Below is a small trained network, with its code and all its weights. Each question gives an input and a class and asks what happens when units are switched off, that is, made to give their printed mean instead of their output.

import numpy as np


def w(rows, s, z=0):
    codes = np.array(rows[::2]) - 128.0
    scale = np.full(codes.shape[1], s)
    scale[-1] = z or s
    return codes * scale


def f(y):
    return np.maximum(y, 0)


def log_softmax(a):
    a = a - a.max(-1, keepdims=True)
    return a - np.log(np.exp(a).sum(-1, keepdims=True))


def net(x, mask):
    res = np.array(x, float).reshape(1, 3) / 4 @ E
    y = f(res @ A[0][:, :-1].T + A[0][:, -1])
    res = res + np.where(mask, y, B[0][:, -1]) @ B[0][:, :-1]
    return log_softmax(res[-1] @ U[:, :-1].T + U[:, -1])


A, B = {}, {}
E = w([
[141,118,131,39,185,2,53],'x0',
[7,64,54,175,79,109,63],'x1',
[97,4,201,168,222,147,149],'x2',
],0.0065)
A[0] = w([
[127,196,89,99,75,111,99,125],'n0',
[155,201,63,87,81,140,91,89],'n1',
[107,96,150,162,211,140,117,174],'n2',
[99,42,178,165,196,151,139,91],'n3',
[76,116,134,225,37,246,217,111],'n4',
[138,110,136,68,172,41,64,192],'n5',
[255,189,227,88,186,155,217,69],'n6',
[100,68,182,149,197,122,139,101],'n7',
[132,202,49,112,62,106,119,79],'n8',
[128,113,119,78,186,53,37,120],'n9',
[45,111,94,150,109,124,83,94],'n10',
[116,60,172,144,180,130,133,119],'n11',
[70,92,92,175,89,127,50,99],'n12',
[69,79,74,160,97,113,85,118],'n13',
[74,95,60,165,110,120,67,116],'n14',
[58,105,80,143,117,111,113,241],'n15',
[103,54,191,149,186,130,146,88],'n16',
[54,71,81,154,94,125,64,116],'n17',
[119,116,106,209,71,212,192,105],'n18',
[59,97,101,167,85,109,83,97],'n19',
[108,46,178,144,164,128,146,85],'n20',
[119,91,137,43,155,37,40,76],'n21',
[85,50,182,144,190,137,174,77],'n22',
[142,128,114,215,90,215,219,160],'n23',
[133,95,130,49,176,32,51,76],'n24',
[109,48,162,137,184,133,153,96],'n25',
[219,187,215,73,183,142,208,134],'n26',
[129,190,75,101,53,106,122,82],'n27',
[132,68,167,155,163,130,131,229],'n28',
[62,112,98,173,119,115,67,103],'n29',
[141,186,97,103,73,125,117,253],'n30',
[59,100,79,157,104,113,102,93],'n31',
],0.0065,0.0069)
B[0] = w([
[137,135,93,122,89,102,160,180],'n0',
[137,173,89,132,96,99,162,172],'n1',
[124,95,89,112,92,99,153,210],'n2',
[130,161,98,117,109,104,153,195],'n3',
[92,184,169,90,130,151,102,232],'n4',
[95,126,151,89,121,153,106,237],'n5',
[173,160,147,174,176,66,100,222],'n6',
[133,165,85,127,95,98,165,185],'n7',
[130,196,84,134,92,100,173,172],'n8',
[95,183,166,87,125,169,118,199],'n9',
[161,177,149,170,159,89,115,170],'n10',
[130,147,85,123,91,93,159,186],'n11',
[149,157,142,156,153,92,108,180],'n12',
[152,136,139,155,156,92,107,187],'n13',
[158,141,135,155,162,88,110,186],'n14',
[142,40,135,127,141,102,102,250],'n15',
[136,170,94,127,98,105,169,185],'n16',
[154,134,138,146,152,97,117,195],'n17',
[85,205,172,76,128,156,104,197],'n18',
[153,164,142,162,155,91,114,175],'n19',
[137,209,88,134,88,104,172,174],'n20',
[91,219,162,105,136,158,131,190],'n21',
[141,201,93,121,98,111,172,184],'n22',
[99,146,165,87,130,140,95,232],'n23',
[87,255,172,95,131,171,129,191],'n24',
[135,168,96,126,94,99,166,181],'n25',
[168,108,145,166,170,74,84,235],'n26',
[132,202,84,130,89,100,176,167],'n27',
[121,60,97,95,100,103,126,249],'n28',
[155,152,138,161,163,89,121,173],'n29',
[134,41,100,102,102,100,123,254],'n30',
[162,184,154,173,153,87,110,169],'n31',
],0.01,0.0068)
U = w([
[135,142,15,128,55,106,197,101],'0',
[193,127,162,207,227,94,87,111],'1',
[39,158,202,64,131,171,101,93],'2',
[120,6,97,92,110,127,92,255],'3',
[122,103,107,189,149,182,150,93],'4',
],0.012,0.0083)

Each question gives the input, the list of numbers given to net, and the class t.
The units are the neurons (one row each of A and B). Each row of codes is followed by its name. A weight is (code - 128) times the scale printed after its matrix; where a second scale follows, it is the last column's (A, B and U).
mask holds one flag per neuron, in row order. A switched-off neuron (its flag False) gives its mean, the last column of its row in B, instead of its output. The means were averaged over made-up inputs and are rounded, as every weight is.
A unit's drop is (log p(t) with every unit on - log p(t) with that unit switched off) / (log p(t) with every unit on - log p(t) with every unit switched off).
The circuit of an input: a set's keep is (log p(t) with only the set's units on - log p(t) with every unit switched off) / (log p(t) with every unit on - log p(t) with every unit switched off). Starting from the 12 units with the biggest drops (on a tie, the unit counted first), units are removed one at a time, each time the one whose removal leaves the highest keep (on an exact tie, the one counted first), for as long as the keep stays at least 0.8.
circuit, biggest first: the units of the circuit, biggest drop first
k most important neurons: the k neurons with the biggest drops, biggest first
drop of u: that unit's drop, to one decimal
input [3,-5,-4], class 1: circuit, biggest first	(n26)
input [7,7,1], class 1: circuit, biggest first	(n14 n10)
input [7,1,6], class 2: 2 most important neurons	(n24 n9)
input [3,3,1], class 3: 2 most important neurons	(n6 n4)
input [1,-5,-3], class 1: 2 most important neurons	(n6 n26)
input [3,2,-2], class 3: 2 most important neurons	(n4 n18)
input [8,2,7], class 2: 4 most important neurons	(n24 n9 n21 n5)
input [-8,2,6], class 2: 2 most important neurons	(n4 n18)
input [7,6,7], class 0: drop of n25	0.2
input [-8,0,-4], class 2: drop of n12	0.0
input [4,4,0], class 1: drop of n24	-0.1
input [5,3,0], class 2: drop of n24	0.2
